In the rows, 128 means zero.
Each row of numbers stands for one object and depends on some of the facts below. Use the named rows to name the rest.

Some objects and their rows:
k_436: [115 106 127 166 162 146 137 117  88 114 125  94 128 119 172  91 144 131
 155 133 141 127 125 120  81 108 111 141 172 123 160 130 128 157 123]
k_486: [178 139 161 111 111 150 123 134 107 162 111 123 109 118  91 147 119 151
 110 127 111  98 141 138 125 143 141 134 122 122 142 122 140 116 107]
k_550: [163 200  87 125  95 125 107 101 112 118  71 135 201 150  53 149 129 110
 119 154 117 183 157  96 120 124 131 134 138 113 141 150 100 148  89]
k_575: [130 117 178 159 176 118 137  89  91  86  97 132 113 112 153 165 151 124
 153 191 147  91 140 103 112 166  99 174 142 114 123 126  95 161 144]
k_815: [117 110 135 157 158 144 134 113  94 105 122 107 122 131 171  96 148 129
 153 130 134 124 135 127  92 106 105 143 174 129 154 138 115 154 127]
k_941: [109 181  79 126 100 151 152 100 135 136 133 119 135 111  94 123 113 145
 122  97 155 124  93 128 109 115 160 126 122 169 140 161 113 167 111]
k_584: [134 184 105 110  94 109 151 109 145 159 146 132 147 154  87 155 114 151
 114  85 109 135 146 138 148 126 173 115 120 140 135 154 123 130 118]
k_696: [165 111 150  88 105 117 115 182 130 182 154 138 118 132 117 119 122 154
 103  99 113 110 119 137 156 144 115 104 132 104 131 109 145 100 116]
k_50: [128 106 118 140 134 148 112 105 104 103 112  92 118 132 155  92 146 139
 132 146 126 119 121 120  96 104 130 133 152 134 132 102 115 147 133]
k_373: [129 131 102 106 153 122  79 181 191 136 167 224 141  99  89 169 109  49
 104  34  87 195 149 160 108 141 142  73  68 141  90 133 171  78 192]
k_253: [ 84 152  98 126 121  81 119  85 153  86 143 130 163 127 144 148 137 121
 116 167 170 117  97  94 131 141 120 131 125 120 109 119  72 184 156]
k_659: [142 134 144 124  94 147 133  98 117 132 101 100 124 163 138 129 134 144
 122 114 105  96 140 137 124 102 153 123 130 154 150 131 128 134 114]
k_113: [134 110 145 131 123 134 122 133 124 134 117 119 119 133 136 116 134 135
 125 133 120 114 122 128 125 126 131 125 127 129 128 112 136 125 126]
k_961: [152 124 181 129 159 127 121 182 148 189 155 168  89 139 116 101 115 127
 105 103 110 135 157 174 138 137 116 136 148 110 135 160 144 104  98]
k_616: [157 132 148 133 109 136 129 148 117 177 133 101 125 121 110 120 113 146
 109 113 122 109 124 136 110 124 158 119 124 116 156 114 164 123  97]
k_625: [121 110 138 148 155 144 130 109  95 101 117 109 119 135 172 100 150 128
 147 135 128 121 141 131 101 107  97 145 173 132 151 141 106 150 128]
k_426: [148 122 140 102  79 153 108 120 118 130 113 101 135 132 142 126 127 133
 103 129 132  89 121 135 118 102 114 115 134 132 160 123 125 142 106]
k_774: [136 111 145 133 125 135 120 131 125 133 115 119 119 135 135 116 134 135
 122 134 122 115 122 127 124 125 134 123 127 131 128 112 135 126 125]

How the objects are related:
grizur (each to the one after it):
k_858 grizur k_205 grizur k_577 grizur k_763
k_253 grizur k_897 grizur k_426 grizur k_214 grizur k_696 grizur k_898 grizur k_146 grizur k_824 grizur k_914 grizur k_551
k_251 grizur k_989 grizur k_673 grizur k_584 grizur k_779 grizur k_360
k_365 grizur k_945 grizur k_941 grizur k_462 grizur k_818 grizur k_791 grizur k_474
k_133 grizur k_401
k_905 grizur k_148 grizur k_550 grizur k_486 grizur k_394 grizur k_999 grizur k_101 grizur k_425
k_508 grizur k_310 grizur k_714 grizur k_209 grizur k_961 grizur k_43 grizur k_919 grizur k_321
k_60 grizur k_275 grizur k_94 grizur k_453 grizur k_446 grizur k_808 grizur k_373
k_575 grizur k_13 grizur k_137 grizur k_556 grizur k_478 grizur k_435 grizur k_110
k_839 grizur k_86 grizur k_847 grizur k_912 grizur k_724
k_540 grizur k_66
k_661 grizur k_465 grizur k_865
k_234 grizur k_26
k_854 grizur k_340 grizur k_956 grizur k_993
k_950 grizur k_713 grizur k_107 grizur k_376 grizur k_96 grizur k_95 grizur k_562 grizur k_814 grizur k_657
k_81 grizur k_436 grizur k_519
k_695 grizur k_488 grizur k_568 grizur k_383 grizur k_80
k_471 grizur k_293
k_704 grizur k_815
k_168 grizur k_625
k_345 grizur k_458 grizur k_423 grizur k_616 grizur k_44 grizur k_16
k_141 grizur k_335
k_869 grizur k_475 grizur k_571 grizur k_98
k_441 grizur k_461 grizur k_362 grizur k_48 grizur k_604 grizur k_911 grizur k_838 grizur k_421 grizur k_323
k_289 grizur k_220 grizur k_309 grizur k_490
k_924 grizur k_494
k_192 grizur k_797 grizur k_994 grizur k_709
k_415 grizur k_826 grizur k_464 grizur k_109 grizur k_930 grizur k_241 grizur k_969 grizur k_395
k_246 grizur k_225 grizur k_761
k_817 grizur k_296
k_480 grizur k_533 grizur k_89
k_427 grizur k_50 grizur k_712
k_481 grizur k_189
k_135 grizur k_841
k_143 grizur k_789 grizur k_659 grizur k_30 grizur k_150 grizur k_833
{k_317,k_550,k_415} klibro k_869
{k_551,k_808,k_296,k_458,k_779,k_80,k_427} klibro k_310
{k_494} klibro k_815
{k_253} klibro k_309
{k_941,k_365} klibro k_383
{k_225,k_818,k_571,k_275,k_789} klibro k_401
{k_994} klibro k_141
{k_487,k_101} klibro k_220
{k_897} klibro k_912
{k_148,k_435} klibro k_924
{k_89} klibro k_761
{k_373,k_847,k_209,k_345} klibro k_135
{k_508} klibro k_205
{k_999} klibro k_113
{k_604} klibro k_774
{k_335} klibro k_817
{k_453} klibro k_478
{k_86} klibro k_894
{k_956,k_446} klibro k_110
{k_898} klibro k_961
{k_425} klibro k_81
{k_854} klibro k_658
{k_182} klibro k_519
{k_713} klibro k_30
{k_584} klibro k_746
{k_376,k_914} klibro k_659
{k_474,k_26} klibro k_365
{k_366,k_48,k_562} klibro k_709
{k_205} klibro k_441
{k_704,k_189} klibro k_526
{k_461} klibro k_321
{k_869} klibro k_661
{k_441} klibro k_225
{k_289} klibro k_25
{k_993} klibro k_98
[k_724,k_847,k_86,k_839,k_912] vazis k_122
[k_317] vazis k_98
[k_858,k_205,k_577,k_763] vazis k_833
[k_551,k_253,k_426,k_146,k_897,k_824,k_898,k_696,k_214,k_914] vazis k_133
[k_98,k_475,k_571,k_869] vazis k_526
[k_462,k_941,k_365,k_818,k_945,k_474,k_791] vazis k_383
[k_494,k_924] vazis k_478
[k_251,k_584,k_673,k_360,k_779,k_989] vazis k_30
[k_712,k_50,k_427] vazis k_141
[k_225,k_246,k_761] vazis k_894
[k_994,k_709,k_192,k_797] vazis k_401
[k_220,k_490,k_289,k_309] vazis k_25
[k_394,k_148,k_905,k_999,k_425,k_486,k_101,k_550] vazis k_575
[k_969,k_395,k_464,k_241,k_930,k_826,k_109,k_415] vazis k_797
[k_487] vazis k_137
[k_133,k_401] vazis k_456
[k_865,k_465,k_661] vazis k_961
[k_94,k_373,k_808,k_60,k_453,k_446,k_275] vazis k_919
[k_89,k_533,k_480] vazis k_436
[k_113] vazis k_746
[k_625,k_168] vazis k_615
[k_508,k_321,k_209,k_310,k_961,k_714,k_43,k_919] vazis k_658
[k_13,k_137,k_556,k_575,k_478,k_435,k_110] vazis k_316
[k_953] vazis k_192
[k_44,k_423,k_616,k_16,k_458,k_345] vazis k_480
[k_815,k_704] vazis k_488
[k_604,k_421,k_911,k_461,k_441,k_48,k_323,k_838,k_362] vazis k_110
[k_335,k_141] vazis k_81
[k_340,k_956,k_854,k_993] vazis k_143
[k_540,k_66] vazis k_321
[k_814,k_950,k_713,k_376,k_95,k_96,k_107,k_562,k_657] vazis k_761
[k_746] vazis k_490
[k_234,k_26] vazis k_556
[k_182] vazis k_714
[k_841,k_135] vazis k_568
[k_81,k_436,k_519] vazis k_607
[k_695,k_383,k_488,k_80,k_568] vazis k_171
[k_293,k_471] vazis k_13
[k_296,k_817] vazis k_232
[k_366] vazis k_815
[k_189,k_481] vazis k_625
[k_774] vazis k_912
[k_308] vazis k_817
[k_150,k_789,k_30,k_659,k_833,k_143] vazis k_404

Rows to name:
No name comes twice in this set of rows, the named rows included.
[142 129 135 139 103 157 121 119 111 142 110  84 131 121 130 111 122 132
 117 129 129 107 122 130  91 104 148 123 131 133 160 117 149 139 104]  k_423
[ 76 168 107 152 152  89 115  79 177  91 137 141 137 128 129 131 131 110
 110 177 159 133 115 115 118 135 147 146 118 137  90 137  69 184 147]  k_508
[104 112 165 156 151 107 104  93 150  98 116 115 112 141 167 117 145 121
 111 197 144  97 123 120 112 131 138 146 126 125 108 102  99 163 142]  k_540
[121 181  87 118  92 132 144  84 136 122 125 119 154 148 103 145 123 135
 123  99 119 135 139 132 128 107 161 121 124 159 139 159 107 149 122]  k_956
[127 165  90 116 128 128 134 113 132 119 128 151 143 112  85 148 120 131
 130 123 135 149 121 116 132 142 134 132 117 140 108 140 105 139 136]  k_487
[160 134 164 132 130 167 140 112  85 126  98 118 116 117 126 151 131 127
 140 128 128 102 157 142 107 124 106 154 149 132 170 161 128 135 105]  k_137
[ 98 170  92 148 156 104 139  75 142  78 132 119 143  97 111 172 116 141
 134 174 161 127 126  89 141 140 123 165  95 129  86 119  59 177 154]  k_441
[178 100 148 103 142 141 128 193 116 168 124 167  96 114  84 130 119 148
 132 108  96 141 129 130 160 167 119 122 112 117 100 104 160  66 130]  k_911
[152 194 102 103 108 138 145 119 127 156 129 154 133 106  49 161 107 150
 114 103 132 129 121 127 132 153 151 133 116 144 126 159 112 139 112]  k_48
[133 185 111 112 112 125 114 128 172 162 151 149 130 126  72 131 100 121
  86 112 127 143 141 158 130 123 158 127 118 134 127 162 115 138 103]  k_453
[137 164  76 133 148 112 148 167 156 172 204  89 145  82  80 145  57 164
 113  83 118 171 168 129 186  96 122 134  74  90 107 112 122  98 113]  k_818
[160 114 144 125 130 124 129 183 124 194 150 126 114 119 103 105 115 157
 117 102 111 127 119 132 128 143 150 113 130 107 134 103 169  97 110]  k_44

The same objects again, as new rows of numbers:
Known rows:
k_704: [157 169 110 102 131 119 159 121  67 111 150 129 113 188  59 166 142 102
 118 135 112 180 120  77 126 131 142  73 123 102 107  79]
k_789: [120 142  79 124 107 150 167 133 124 111 111 156 140 149  95 140 129 125
  97 121 127 158 144  83 147 117 138  99 119 128  94 111]
k_577: [133 158 103 132 139 135 139 141 134  93  83 146 128 132 125 143 147 138
 117 106 153 157 129 123 127 144 146 114 115 142 117 112]
k_865: [134 153 102 126 164 145 112 119 117 117 105 144 129 109 105 141 138 125
 135 119 142 159 114 103 131 141 162 122 102 148 118 115]
k_310: [129 140  99 127 183 114 128 134 128  99 113 133 104 102 109 151 118 148
 138 113 144 178 113 138 146 141 191 128  93 142 123 109]
k_808: [138 153 125 134 100 193  61 114 130 149 114 130 172  98 137 140 168 128
 140 103 157 188 114  63 135 121 135 146 139 156 108 165]
k_994: [ 89 104 100 122 108 122 141 159 186 153 128 105 166  52 128 116 160 103
 140 108 169 130 143 111 153  88 170 127 163  90 101 148]
k_26: [104 162 106 106 131 159 150 121 122 100 123 141 133 172  80 122 120  94
 135 152 113 151 146  86 134 123 117 117 129 108 108 123]
k_234: [113 145 102 123 172 117 160 135 129 101 129 149 118 138  79 144 121 112
 125 155 121 152 137 128 146 136 148 109 109 127 106  86]
k_293: [112 149 109 127 173 121 142 137 130  96 125 153 124 125  95 148 134 115
 136 140 124 160 137 130 145 140 139 116 110 135 108 100]
k_209: [130 149 108 139 147 180 115 128 118 134 116 157 148 109 116 133 181  88
 128 130 137 132 114  53 119 135 108  96 134 174 101 114]
k_911: [138 165 159 143 139 172  73 123 146 109  93 167 163  93 155 149 169 116
 151 113 143 170 134 134 133 161 102 155 134 167 130 136]
k_956: [135 154  89 135  94 171 141 128 114 109 111 172 152 156 103 154 140 142
  93 116 115 162 127  77 146 125 124 103 123 143  96 108]
k_847: [125 149 102 147 136 159 148 139 112 128 121 153 152 125 101 141 173  85
 114 131 132 134 128  67 116 130 109  80 143 158  92  99]
k_774: [145 192 145 119 196 116 112 150 129  99  92  79 124 165 135 164 142 160
 159 111 129 186 114 149 102 178 175 139 122 140 160 130]
k_251: [128 155  84 122 157 121 177 139 125  95  95 138 116 151  89 141 128 130
 106 122 139 155 134 122 137 130 160  94 104 116 114  94]
k_101: [139 168 170 148 106 163  37 109 157 140 114 145 175  79 158 152 216 101
 140 127 178 191 130 103 145 133  95 135 171 145 100 146]
k_453: [118 142  91 129 102 180 103  98 121 122 111 165 137  83 112 116 134 117
 135 111 139 163 126  66 143 115 157 145 108 138 102 149]

Which object is each row?
No name comes twice in this set of rows, the named rows included.
[169 180 173 144 145 146  14  99 133 128  76 151 140  51 206 154 181 177
 177  78 182 183  99 143 100 181 149 187 126 170 130 166]  k_321
[147 149 114 141 116 201  82 111 111 135 117 168 161 117 123 156 155 133
 129 110 119 167 103  59 143 132 122 127 110 180 109 137]  k_446
[146 162 132 141 145 176  72 118 134 124  93 151 154  85 152 140 172 131
 153 100 154 164 109  99 113 156 135 153 120 175 137 152]  k_43
[122 142  97 119 128 137 147 128 124 123 139 121 139 138  83 144 134 114
 109 132 132 170 129  86 148 107 153 108 139 114  95 116]  k_296
[148 175 156 146 129 184  66 136 145 139 118 136 190 144 153 167 174 125
 133 131 122 187 122 102 139 159  85 128 153 179 112 136]  k_999
[135 169 112 104 200  75 129 130 109  93 119 108  92 168 104 165 101 174
 139 126 127 172 113 170 119 161 194 125 112 104 124  89]  k_817
[150 160 131 153 127 212  62 122 131 154  95 165 176  79 152 135 205  95
 139 107 155 142 105  43 105 151  82 123 141 196 107 149]  k_373
[133 160 153 141 148 155  93 126 138 107 106 163 150 107 139 147 162 115
 148 125 138 170 138 128 129 155 114 144 120 159 124 125]  k_394
[114 135  74 116 126 165 135 123 110 127 124 150 134 134  74 136 125 117
 124 129 116 160 121  61 151 110 151 105 102 142  94 118]  k_275
[104 181 109 130 122 170 152  74  91  84 103 181 115 108  89  89 120  88
 125 110 148 131 156  60 114 121 134 162 130  88 116 124]  k_89
[162 188 161 139  97 194  69 112 117 137  99 136 174 121 156 147 205  99
 146 102 146 169 114  68  96 154  90 134 157 156 133 152]  k_562

